<214>: 387  398  -320  192  308  -462  -38  338  448  45  135  -33  -76  -234  -243  -319  415  39  -22  -98  -320  -205  -110  -79  -29  -353  -358  67  -79  -614  188  -128  152  -311  136  215  23  -291  -1  78  -141  -45  -379  -283  -137  332  136  19
<80>: -260  265  25  476  272  120  169  129  -63  -160  -191  202  -199  -134  -457  303  13  31  -253  197  -495  -250  -118  256  -209  -307  -585  45  256  -341  180  -10  151  -541  -233  53  515  -172  128  150  205  51  87  346  16  -349  -233  -339
<127>: -70  -188  -178  54  -315  334  207  233  76  -367  200  122  -242  304  90  -189  -311  -18  147  -42  -367  -389  -77  39  96  -425  219  -63  39  21  113  -345  365  335  -98  136  343  -175  179  -266  -141  -193  121  -225  208  -44  -98  82
<74>: -65  30  193  228  255  -280  28  -167  217  -69  70  31  -76  415  -300  165  119  134  270  388  352  314  -143  386  -547  -341  271  369  386  128  182  337  -115  117  -12  32  401  262  -85  -183  -110  159  164  -29  121  -427  -12  -126
<86>: -83  -152  340  393  248  426  93  -164  -196  184  -53  -119  -111  -319  529  -483  275  449  -485  395  -57  119  -45  161  -47  -519  -103  -258  161  -52  480  -271  -121  174  279  -99  291  4  117  236  -43  -122  -109  -215  -201  -313  279  82
<97>: 99  297  160  -211  355  -154  -131  4  -473  68  -517  -250  -338  -167  -96  -80  98  -576  -307  -63  -527  115  111  323  -227  -385  -48  -125  323  -135  9  -80  -17  -297  -17  -157  284  230  36  -220  98  -221  -436  417  -135  -252  -17  -96
<39>: -201  343  192  -54  64  77  -6  316  243  -463  76  226  234  130  -60  100  447  -319  264  209  264  85  -269  -193  158  -392  53  227  -193  342  43  142  -485  148  -247  -113  -513  25  49  392  370  -60  231  -460  -120  188  -247  48
<88>: 312  331  -327  169  347  314  -2  -127  -179  -316  -70  174  31  -127  395  -348  -330  42  313  115  -95  0  -130  -165  441  -491  -379  367  -165  40  -36  151  275  706  -328  -255  139  125  -394  341  -97  -202  77  -119  460  97  -328  234
<151>: 291  -837  27  -80  -40  -410  -47  341  287  -517  -230  -133  272  430  -241  -13  -58  163  -90  235  151  338  -429  -49  225  -353  -213  -139  -49  26  -224  -23  -265  -63  161  322  95  75  89  142  339  132  -114  -565  170  202  161  18
<90>: -540  -149  552  -171  -108  -200  41  -103  241  -203  115  125  68  -89  200  -191  -186  -314  26  -76  -297  16  39  153  124  -449  337  97  153  -138  -263  -87  96  137  -124  -310  358  370  -120  -285  72  119  505  -320  -51  125  -124  -89
which: -425  219  -63  39  21  113  -345  365  335 | <127>
which: 161  322  95 | <151>
Table of tags by key:
208 -> k292
-126 -> k2
82 -> k886
-96 -> k70
key <127> 48:  | k886
which: -260  265  25  476  272  120  169  129  -63  -160  -191  202  -199  -134  -457  303  13  31  -253  197  -495  -250  -118  256  -209  -307  -585  45  256  -341  180  -10  151  -541  -233  53  515  -172  128  150  205  51  87  346  16  -349  -233  -339 | <80>
perm: 77  148  -60  130  -201  -463  85  49  264  53  100  158  -247  -460  227  64  -193  -485  392  142  43  226  76  447  48  370  209  231  188  343  -319  316  243  -6  -120  -392  234  264  342  -113  -193  -54  25  -269  -60  192  -247  -513 | <39>

<86>: -266  -335  212  -85  -701  46
<80>: -346  560  149  -221  -8  -439
<151>: -431  -115  182  -70  -325  -379
<108>: 148  -347  -439  560  -8  -221
<214>: -600  890  161  -344  312  -409
<39>: -650  945  164  -365  357  -719
<127>: -236  223  -38  -126  13  -139
<97>: -600  890  161  -344  312  -678
<74>: -227  -349  186  -69  -680  67
<164>: -266  -335  212  -325  -70  -379
<88>: -431  -115  182  -146  -497  -103
<90>: 148  -221  560  -346  -439  -8
perm: -439  -346  -221  -8  149  560 | <80>
which: -70  -325  -379 | <151>
perm: -439  -346  -221  -8  148  560 | <90>
tags:
-335 -> k465
212 -> k512
46 -> k640
-221 -> k4
key <86> 6:  | k640
which: -346  560  149  -221  -8  -439 | <80>
which: -431  -115  182  -146  -497  -103 | <88>

<164>: -23  243  -33  -30  -479  -507  20  22  47  22  -498  -40  -179  24  144  92  474  18
<86>: 595  16  773  689  -39  -38  -527  -588  -142  -625  -35  758  -31  -629  22  91  27  -705
<97>: -185  -49  -217  -198  53  59  156  183  63  175  55  -242  13  161  -1  -68  -39  194
<90>: -375  22  -463  -430  -36  -34  312  350  119  393  -31  -465  -25  161  -1  -45  29  428
<74>: -375  22  -463  -259  -36  -34  312  350  119  393  -31  -281  -25  347  28  -45  29  428
which: -185  -49  -217  -198  53  59  156  183  63  175  55  -242  13  161  -1  -68  -39  194 | <97>
Table of tags by key:
-281 -> k710
-466 -> k347
-41 -> k655
-242 -> k529
18 -> k517
243 -> k87
-40 -> k714
-465 -> k641
key <164> 12:  | k714

<127>: 100  -259  79  290  549  735  391  -234  741  -764  583  -516  -585  -234  614  -466  768  -140  -74  523  -191  690  526  621  -389  713
<39>: 100  -259  79  290  549  735  391  -234  741  -764  583  -516  -585  -234  614  -466  768  -140  -74  523  -191  390  526  621  -389  713
<86>: 115  -223  72  188  378  521  268  -195  527  -568  418  -417  -445  -195  483  -324  567  -122  -16  405  -130  521  413  498  -288  495
<214>: 311  -357  107  -441  -442  -335  -318  -174  -289  394  -164  -53  214  -174  181  409  -55  -230  334  113  180  42  155  264  197  -519
<90>: -318  327  -122  291  232  103  168  173  64  -269  -2  108  -123  173  -321  -323  -140  207  -306  -236  -144  -211  -275  -400  -133  258
<108>: -519  42  113  -335  311  -164  -289  -441  214  -53  -174  409  -55  -442  197  -230  334  155  180  394  -318  -174  -357  181  108  264
Table of tags by key:
-53 -> k367
409 -> k378
155 -> k515
-516 -> k498
108 -> k352
key <214> 12:  | k367
which: 409  -55  -230 | <214>
which: 100  -259  79  290  549  735  391  -234  741  -764  583  -516  -585  -234  614  -466  768  -140  -74  523  -191  690  526  621  -389  713 | <127>
perm: 180  394  -55  -442  -519  214  334  108  -357  181  -174  264  311  -174  197  -230  -441  113  409  42  -335  155  -318  -53  -289  -164 | <108>
which: 100  -259  79  290  549  735  391  -234  741  -764  583  -516  -585  -234  614  -466  768  -140  -74  523  -191  390  526  621  -389  713 | <39>
perm: -519  197  264  155  42  180  113  334  -230  -55  409  181  -174  214  -53  -164  394  -289  -174  -318  -335  -442  -441  107  -357  311 | <214>
which: 394  -318  -174  -357  181  108 | <108>

<127>: -867  521  522  947  504  518  -900
<214>: -916  947  -900  518  522  504  521
<108>: -916  947  -900  518  522  369  521
<97>: 521  -900  504  518  947  523  -916
key -> tag
369 -> k388
518 -> k10
521 -> k846
504 -> k788
key <108> 6:  | k388
which: -916  947  -900  518  522  369  521 | <108>
which: -916  947  -900  518  522  504  521 | <214>
which: 947  -900  518  522  504  521 | <214>
perm: 504  521  -916  947  -900  518  522 | <214>
perm: 521  504  522  518  -900  947  -916 | <214>
perm: 521  -900  947  518  369  522  -916 | <108>

<214>: 4  -398  390  666  373  484
<80>: -18  -370  463  742  415  546
<164>: 58  -295  113  199  180  213
<86>: -251  129  -28  886  -101  -80
<90>: -714  301  47  -76  -140  -100
<39>: -102  123  -514  -895  -619  -699
<108>: -251  129  -28  -91  -101  -80
perm: -699  -102  123  -514  -895  -619 | <39>
perm: 123  -619  -895  -514  -699  -102 | <39>
tags:
-80 -> k234
122 -> k969
-100 -> k818
-699 -> k499
484 -> k843
123 -> k276
-700 -> k380
key <39> 6:  | k499
which: 123  -514 | <39>
which: -398  390  666 | <214>

<97>: -690  -838  196  51  -357
<39>: 298  141  -197  -280  137
<86>: 431  519  -72  -72  184
<214>: 184  -72  -72  519  432
<88>: 137  140  298  -280  252
<90>: 137  140  298  -280  -197
perm: -280  -197  137  140  298 | <90>
perm: -72  519  431  -72  184 | <86>

